Below is a small trained network, with its code and all its weights. Each question gives an input and a target symbol and asks what happens when units are switched off, that is, made to give their printed mean instead of their output.

import numpy as np


def w(rows, s, z=0):
    codes = np.array(rows[::2]) - 128.0
    scale = np.full(codes.shape[1], s)
    scale[-1] = z or s
    return codes * scale


def norm(h):
    return h / np.sqrt((h * h).mean(-1, keepdims=True) + 1e-5)


def f(y):
    return y / 2 * (1 + np.tanh(0.7978845608 * (y + 0.044715 * y**3)))


def softmax(a):
    e = np.exp(a - a.max(-1, keepdims=True))
    return e / e.sum(-1, keepdims=True)


def log_softmax(a):
    a = a - a.max(-1, keepdims=True)
    return a - np.log(np.exp(a).sum(-1, keepdims=True))


def net(x, mask):
    ids = ['ΘΨαγδεζμξπτφω'.index(c) for c in x.split()]
    T = len(ids)
    res = E[ids] + P[:T]
    u = 0
    for l in range(2):
        r = norm(res)
        for j in range(2):
            rows = slice(4 * j, 4 * j + 4)
            q, k, v = (r @ M[l][rows].T for M in (Q, K, V))
            z = softmax(np.where(np.tri(T) > 0, q @ k.T / 4**0.5, -1e9)) @ v
            o = O[l][rows]
            res = res + np.where(mask[u + j], z, o[:, -1]) @ o[:, :-1]
        u += 2
        y = f(norm(res) @ A[l][:, :-1].T + A[l][:, -1])
        res = res + np.where(mask[u : u + 4], y, B[l][:, -1]) @ B[l][:, :-1]
        u += 4
    return log_softmax(norm(res)[-1] @ U[:, :-1].T + U[:, -1])


Q, K, V, O, A, B = {}, {}, {}, {}, {}, {}
E = w([
[178,254,85,65],'Θ',
[77,46,66,172],'Ψ',
[89,150,122,169],'α',
[136,69,117,118],'γ',
[122,153,68,176],'δ',
[147,124,162,66],'ε',
[90,172,171,126],'ζ',
[152,118,183,101],'μ',
[141,118,176,99],'ξ',
[86,153,157,124],'π',
[45,199,110,164],'τ',
[124,193,69,152],'φ',
[71,113,161,119],'ω',
],0.024)
P = w([
[138,87,15,72],'0',
[191,114,146,250],'1',
[196,114,155,255],'2',
[196,116,152,248],'3',
[197,117,152,243],'4',
[200,119,154,241],'5',
[201,118,156,241],'6',
],0.0054)
Q[0] = w([
[159,161,153,164],'L0H0',
[103,82,51,137],'L0H0',
[94,2,77,187],'L0H0',
[152,114,124,139],'L0H0',
[154,93,161,104],'L0H1',
[100,108,191,113],'L0H1',
[80,138,120,60],'L0H1',
[123,202,150,91],'L0H1',
],0.024)
K[0] = w([
[86,161,119,115],'L0H0',
[172,150,151,167],'L0H0',
[196,123,185,251],'L0H0',
[142,128,95,132],'L0H0',
[128,57,162,94],'L0H1',
[90,133,193,117],'L0H1',
[125,143,117,85],'L0H1',
[126,172,155,103],'L0H1',
],0.025)
V[0] = w([
[39,139,81,2],'L0H0',
[116,107,140,99],'L0H0',
[108,124,151,161],'L0H0',
[90,81,73,102],'L0H0',
[119,99,107,102],'L0H1',
[99,64,48,80],'L0H1',
[141,173,152,171],'L0H1',
[135,144,144,142],'L0H1',
],0.0081)
O[0] = w([
[167,167,254,117,253],'L0H0',
[148,129,152,175,149],'L0H0',
[83,137,92,141,118],'L0H0',
[136,171,110,87,168],'L0H0',
[139,120,162,187,99],'L0H1',
[97,102,167,216,38],'L0H1',
[92,137,67,31,166],'L0H1',
[129,134,111,96,148],'L0H1',
],0.0084,0.0038)
A[0] = w([
[220,130,133,93,8],'L0N0',
[229,76,73,150,124],'L0N1',
[7,36,161,125,189],'L0N2',
[135,63,139,69,95],'L0N3',
],0.018,0.0013)
B[0] = w([
[47,164,47,119,255],'L0N0',
[235,79,179,213,173],'L0N1',
[95,7,228,132,191],'L0N2',
[146,103,208,242,170],'L0N3',
],0.018,0.0076)
Q[1] = w([
[91,151,104,180],'L1H0',
[159,146,103,148],'L1H0',
[96,219,146,189],'L1H0',
[159,145,121,251],'L1H0',
[248,140,140,12],'L1H1',
[183,95,37,130],'L1H1',
[122,99,145,91],'L1H1',
[120,228,224,182],'L1H1',
],0.029)
K[1] = w([
[114,159,171,196],'L1H0',
[161,123,91,148],'L1H0',
[64,153,131,155],'L1H0',
[97,72,140,255],'L1H0',
[184,150,74,3],'L1H1',
[180,134,48,157],'L1H1',
[99,75,128,96],'L1H1',
[153,230,242,94],'L1H1',
],0.028)
V[1] = w([
[137,163,153,56],'L1H0',
[85,128,62,106],'L1H0',
[254,116,131,113],'L1H0',
[129,108,73,143],'L1H0',
[103,169,174,93],'L1H1',
[182,89,157,70],'L1H1',
[110,227,130,39],'L1H1',
[163,118,178,24],'L1H1',
],0.014)
O[1] = w([
[153,89,176,46,143],'L1H0',
[105,166,199,166,130],'L1H0',
[248,14,105,112,1],'L1H0',
[136,138,149,185,88],'L1H0',
[175,39,163,97,186],'L1H1',
[23,106,169,130,65],'L1H1',
[182,9,241,171,167],'L1H1',
[36,53,209,110,93],'L1H1',
],0.011,0.0096)
A[1] = w([
[128,121,4,106,252],'L1N0',
[56,180,30,103,49],'L1N1',
[145,166,181,31,51],'L1N2',
[157,19,118,90,41],'L1N3',
],0.02,0.0037)
B[1] = w([
[11,128,166,90,230],'L1N0',
[237,7,136,132,248],'L1N1',
[186,159,36,74,254],'L1N2',
[242,214,146,164,196],'L1N3',
],0.021,0.0082)
U = w([
[154,135,106,177,164],'Θ',
[153,84,15,157,44],'Ψ',
[89,128,119,114,214],'α',
[102,209,177,122,167],'γ',
[223,88,135,218,80],'δ',
[112,122,164,52,144],'ε',
[94,81,140,220,151],'ζ',
[99,100,238,137,158],'μ',
[230,112,215,82,4],'ξ',
[188,157,66,44,72],'π',
[164,4,114,89,61],'τ',
[151,161,153,171,190],'φ',
[77,133,113,98,200],'ω',
],0.015,0.0032)

Each question gives the input, a string of symbols that net reads in full, and the target symbol t.
The units are the heads (4 rows each of Q, K, V and O) and the neurons (one row each of A and B). Each row of codes is followed by its name. A weight is (code - 128) times the scale printed after its matrix; where a second scale follows, it is the last column's (O, A, B and U).
mask holds one flag per unit, layer by layer, with each layer's heads first. A switched-off unit (its flag False) gives its mean, the last column of its rows in O or B, instead of its output. The means were averaged over made-up inputs and are rounded, as every weight is.
A unit's drop is (log p(t) with every unit on - log p(t) with that unit switched off) / (log p(t) with every unit on - log p(t) with every unit switched off).
The circuit of an input: a set's keep is (log p(t) with only the set's units on - log p(t) with every unit switched off) / (log p(t) with every unit on - log p(t) with every unit switched off). Starting from all 12 units, units are removed one at a time, each time the one whose removal leaves the highest keep (on an exact tie, the one counted first), for as long as the keep stays at least 0.8.
units of the circuit, in order: the units of the circuit, biggest drop first
k most important neurons: the k neurons with the biggest drops, biggest first
k most important neurons of layer l: the k neurons of layer l with the biggest drops, biggest first
which heads matter: for each layer, one digit per head in row order, 1 if its drop is at least 0.15 and else 0, layers parted by /
input ζ τ μ, target μ: units of the circuit, in order	L1H1, L0H0, L0N3, L0N0
input τ τ Ψ ξ μ, target γ: units of the circuit, in order	L1H0, L0N0
input γ ε Ψ τ φ, target ω: units of the circuit, in order	L1N0, L0N2, L0N3
input ε π δ ζ μ ξ, target π: 2 most important neurons	L0N0, L0N3
input τ μ ζ ε τ ζ ξ, target γ: units of the circuit, in order	L0N3, L1H0, L0H1, L0N0
input φ α Θ μ ε, target δ: which heads matter	00 / 10
input τ γ τ μ, target γ: units of the circuit, in order	L1N1
input ε δ ξ μ μ, target π: which heads matter	11 / 00
input ε τ δ ε, target π: units of the circuit, in order	L0N0, L0H0, L1N2
input ζ Ψ ω ζ μ ξ, target μ: units of the circuit, in order	L1H1, L0N0, L0H0, L0N3
input μ π π ω Ψ ε, target Ψ: 3 most important neurons	L1N1, L0N0, L1N0
input ζ φ φ ε ε ε, target μ: 3 most important neurons	L0N2, L0N0, L0N3
input φ γ ω ξ, target δ: which heads matter	10 / 11
input ξ ε μ γ ε γ, target δ: 4 most important neurons	L0N1, L0N0, L0N2, L1N3
input γ ξ μ τ π ξ ε, target ω: 3 most important neurons of layer 0	L0N2, L0N3, L0N0
input ω μ μ τ ε Θ τ, target ξ: which heads matter	11 / 01
input Θ γ τ Ψ δ, target Ψ: which heads matter	10 / 01
input Θ ω μ Ψ, target ζ: units of the circuit, in order	L1H1, L0N2, L0N1
input ξ τ Θ ε Ψ, target ζ: which heads matter	11 / 01
input ε τ ξ, target π: which heads matter	11 / 01
input γ Ψ ε γ α, target τ: 2 most important neurons	L1N1, L0N2
input τ ε μ μ ε, target γ: 3 most important neurons of layer 0	L0N3, L0N1, L0N0
input π ξ ξ τ μ τ ε, target ε: which heads matter	11 / 01
